Here is a tiny trained network, its code and every weight. The questions are about switching its units off for an input and a target symbol, where a switched-off unit gives its printed mean instead of its output.

import numpy as np


def w(rows, s, z=0):
    codes = np.array(rows[::2]) - 128.0
    scale = np.full(codes.shape[1], s)
    scale[-1] = z or s
    return codes * scale


def norm(h):
    return h / np.sqrt((h * h).mean(-1, keepdims=True) + 1e-5)


def f(y):
    return y / 2 * (1 + np.tanh(0.7978845608 * (y + 0.044715 * y**3)))


def softmax(a):
    e = np.exp(a - a.max(-1, keepdims=True))
    return e / e.sum(-1, keepdims=True)


def log_softmax(a):
    a = a - a.max(-1, keepdims=True)
    return a - np.log(np.exp(a).sum(-1, keepdims=True))


def net(x, mask):
    ids = ['ΓΔΘΛΩβεζμξστψ'.index(c) for c in x.split()]
    T = len(ids)
    res = E[ids] + P[:T]
    r = norm(res)
    for j in range(2):
        rows = slice(3 * j, 3 * j + 3)
        q, k, v = (r @ M[0][rows].T for M in (Q, K, V))
        z = softmax(np.where(np.tri(T) > 0, q @ k.T / 3**0.5, -1e9)) @ v
        o = O[0][rows]
        res = res + np.where(mask[j], z, o[:, -1]) @ o[:, :-1]
    y = f(norm(res) @ A[0][:, :-1].T + A[0][:, -1])
    res = res + np.where(mask[2:6], y, B[0][:, -1]) @ B[0][:, :-1]
    return log_softmax(norm(res)[-1] @ U[:, :-1].T + U[:, -1])


Q, K, V, O, A, B = {}, {}, {}, {}, {}, {}
E = w([
[88,162,104,164,77,40,3,175,146,114,203,98],'Γ',
[149,140,189,142,157,185,138,96,110,67,108,177],'Δ',
[94,88,167,138,133,99,111,165,110,145,115,108],'Θ',
[119,92,109,164,133,91,137,171,98,87,127,125],'Λ',
[145,119,147,154,130,70,136,168,91,150,120,132],'Ω',
[139,153,150,111,102,95,151,174,123,166,117,126],'β',
[49,188,108,116,112,97,134,108,35,128,104,34],'ε',
[107,130,139,96,86,126,161,165,144,134,104,109],'ζ',
[112,118,132,111,142,111,140,206,114,115,136,127],'μ',
[127,96,137,159,116,74,149,145,106,139,106,112],'ξ',
[152,144,132,147,77,95,155,145,116,151,103,126],'σ',
[67,76,78,161,109,110,62,172,210,158,106,207],'τ',
[129,152,108,91,112,123,175,191,144,117,114,134],'ψ',
],0.028)
P = w([
[191,109,138,98,135,94,88,168,107,97,8,104],'0',
[156,92,146,53,109,119,62,182,62,89,43,138],'1',
[182,141,182,95,137,65,89,103,212,44,97,89],'2',
[154,126,133,167,114,179,104,222,103,143,44,77],'3',
[94,142,151,109,113,71,144,147,96,136,84,179],'4',
[140,160,141,185,155,116,130,164,156,115,85,44],'5',
[95,105,132,138,86,155,122,194,72,154,127,149],'6',
[92,160,193,135,106,69,134,130,180,101,144,135],'7',
[130,139,121,201,122,185,145,199,116,158,125,73],'8',
[62,135,153,131,86,121,163,149,112,142,161,182],'9',
[94,189,166,185,137,102,163,145,211,144,147,97],'10',
[114,157,54,196,135,222,185,182,94,205,138,81],'11',
[44,151,119,156,101,112,198,115,129,168,198,205],'12',
[98,145,138,195,141,127,160,150,159,157,143,100],'13',
],0.016)
Q[0] = w([
[145,149,167,181,126,149,178,215,81,134,66,83],'H0',
[210,109,104,137,151,169,67,117,203,117,124,68],'H0',
[118,78,54,80,112,163,133,99,63,188,127,138],'H0',
[200,167,188,165,186,155,134,93,196,70,149,86],'H1',
[158,106,135,54,152,75,165,69,119,116,168,143],'H1',
[9,194,128,165,95,66,146,180,111,123,107,107],'H1',
],0.016)
K[0] = w([
[64,182,148,190,140,90,215,101,188,140,199,143],'H0',
[117,129,199,52,84,43,116,111,130,71,95,185],'H0',
[148,167,123,169,157,110,124,148,198,116,34,47],'H0',
[113,115,168,68,63,99,104,99,64,78,128,232],'H1',
[178,92,77,116,116,174,95,178,69,169,73,58],'H1',
[67,147,114,192,122,180,198,118,103,181,250,157],'H1',
],0.014)
V[0] = w([
[177,164,156,130,87,73,116,90,114,196,143,108],'H0',
[71,59,158,52,239,120,140,165,153,186,138,101],'H0',
[135,133,172,129,235,170,75,144,67,83,154,193],'H0',
[114,11,116,156,135,84,146,122,100,123,137,65],'H1',
[85,136,172,71,92,193,167,68,80,115,154,59],'H1',
[139,210,53,140,108,87,131,190,140,104,165,118],'H1',
],0.013)
O[0] = w([
[28,149,125,91,179,58,154,108,130,134,112,214,94],'H0',
[43,78,191,170,56,107,168,173,89,141,64,152,172],'H0',
[135,188,116,185,119,134,74,126,71,247,92,183,86],'H0',
[118,122,110,157,214,95,186,124,120,180,111,92,129],'H1',
[153,96,94,119,140,111,131,144,46,132,48,119,32],'H1',
[176,168,184,145,149,94,4,128,123,175,43,128,253],'H1',
],0.013,0.0081)
A[0] = w([
[170,192,237,149,232,235,110,44,106,77,54,219,40],'N0',
[110,108,242,132,142,191,215,106,111,53,88,193,28],'N1',
[72,221,61,112,132,94,134,115,22,141,126,4,228],'N2',
[49,95,78,155,110,101,124,148,196,191,143,246,2],'N3',
],0.015,0.003)
B[0] = w([
[161,232,155,224,138,128,209,1,138,53,112,127,198],'N0',
[190,164,136,131,105,119,150,52,56,171,165,166,254],'N1',
[102,72,153,50,134,213,41,62,91,116,113,145,237],'N2',
[139,61,173,166,126,178,54,129,193,81,115,148,177],'N3',
],0.023,0.0065)
U = w([
[88,166,8,82,142,29,92,154,161,127,168,119,242],'Γ',
[127,151,48,126,111,154,77,131,99,148,216,153,195],'Δ',
[233,139,187,96,115,160,90,163,138,40,107,77,2],'Θ',
[112,213,162,156,209,171,154,108,122,85,65,151,116],'Λ',
[200,65,118,83,94,75,147,143,83,107,175,44,101],'Ω',
[90,126,154,63,179,146,121,110,85,82,32,124,106],'β',
[240,105,200,104,227,170,120,139,147,187,162,98,40],'ε',
[152,70,130,149,165,181,135,143,226,121,113,212,117],'ζ',
[107,52,171,140,132,188,192,119,128,131,136,165,99],'μ',
[61,96,132,104,173,117,192,116,139,168,170,107,179],'ξ',
[98,141,162,79,90,38,73,116,127,129,180,212,70],'σ',
[74,136,152,132,74,143,121,128,146,123,255,53,99],'τ',
[51,155,108,137,107,70,142,193,106,166,102,125,221],'ψ',
],0.0087,0.0084)

Each question gives the input, a string of symbols that net reads in full, and the target symbol t.
The units are the heads (3 rows each of Q, K, V and O) and the neurons (one row each of A and B). Each row of codes is followed by its name. A weight is (code - 128) times the scale printed after its matrix; where a second scale follows, it is the last column's (O, A, B and U).
mask holds one flag per unit, heads first, then neurons. A switched-off unit (its flag False) gives its mean, the last column of its rows in O or B, instead of its output. The means were averaged over made-up inputs and are rounded, as every weight is.
A unit's drop is (log p(t) with every unit on - log p(t) with that unit switched off) / (log p(t) with every unit on - log p(t) with every unit switched off).
The circuit of an input: a set's keep is (log p(t) with only the set's units on - log p(t) with every unit switched off) / (log p(t) with every unit on - log p(t) with every unit switched off). Starting from all 6 units, units are removed one at a time, each time the one whose removal leaves the highest keep (on an exact tie, the one counted first), for as long as the keep stays at least 0.8.
circuit, biggest first: the units of the circuit, biggest drop first
unit that matters most: the unit with the biggest drop
which heads matter: for each layer, one digit per head in row order, 1 if its drop is at least 0.15 and else 0, layers parted by /
input σ ψ Ω μ ε μ σ μ Δ μ β ζ, target σ: which heads matter -> 11
input τ μ β ψ Λ ε ψ ψ σ, target Θ: circuit, biggest first -> H0; H1
input Λ β β μ ψ, target ψ: unit that matters most -> H0
input μ β μ ξ β σ, target σ: which heads matter -> 10
input ζ ε Ω Ω μ β β Γ ψ ψ Γ μ β σ, target σ: circuit, biggest first -> H0; H1; N0
input Δ ψ μ μ μ σ, target ψ: which heads matter -> 10
input μ β τ μ Δ ψ Δ ψ β Ω β, target ζ: which heads matter -> 10
input τ β μ β ψ, target σ: circuit, biggest first -> H0; N1; N0; H1
input ψ μ ξ ε μ μ μ β ε μ Δ μ, target Δ: which heads matter -> 11
input μ τ ε μ β β τ μ μ ξ μ, target ξ: which heads matter -> 11
input μ σ β ψ ε ζ β β β μ σ β, target Γ: which heads matter -> 10
input Ω Λ Λ ξ μ μ σ β, target Γ: circuit, biggest first -> H0; N2
input Λ ψ Δ μ Γ μ μ β ψ Δ β μ, target σ: circuit, biggest first -> H0; H1; N1
input Δ μ μ μ σ μ ε σ β Θ, target σ: circuit, biggest first -> H0; N1; H1; N0
input μ Γ μ ε σ μ μ μ β β β β ζ, target σ: circuit, biggest first -> H0; H1; N0; N1
input ξ μ μ μ τ β μ, target σ: circuit, biggest first -> H0; N1; H1
input μ ψ ξ μ μ μ σ σ Θ σ μ, target Γ: circuit, biggest first -> H0
input μ μ ξ β μ Δ μ β Γ σ, target Λ: circuit, biggest first -> H1; N0
input τ σ μ, target Γ: which heads matter -> 10
input μ β μ μ Δ Θ σ, target μ: which heads matter -> 11
input Γ μ ζ μ μ Ω, target ψ: which heads matter -> 10
input μ μ Γ μ Θ, target ψ: which heads matter -> 10
input β μ μ ε μ ε ψ μ τ ζ μ, target Ω: circuit, biggest first -> H0; H1; N1
input σ σ τ μ μ Δ ψ, target Δ: circuit, biggest first -> H0
input σ μ ψ μ μ Θ ψ ψ σ β μ ξ μ, target ξ: circuit, biggest first -> H0; H1
input μ σ β β μ Δ μ ζ Δ ψ Ω, target Θ: which heads matter -> 11
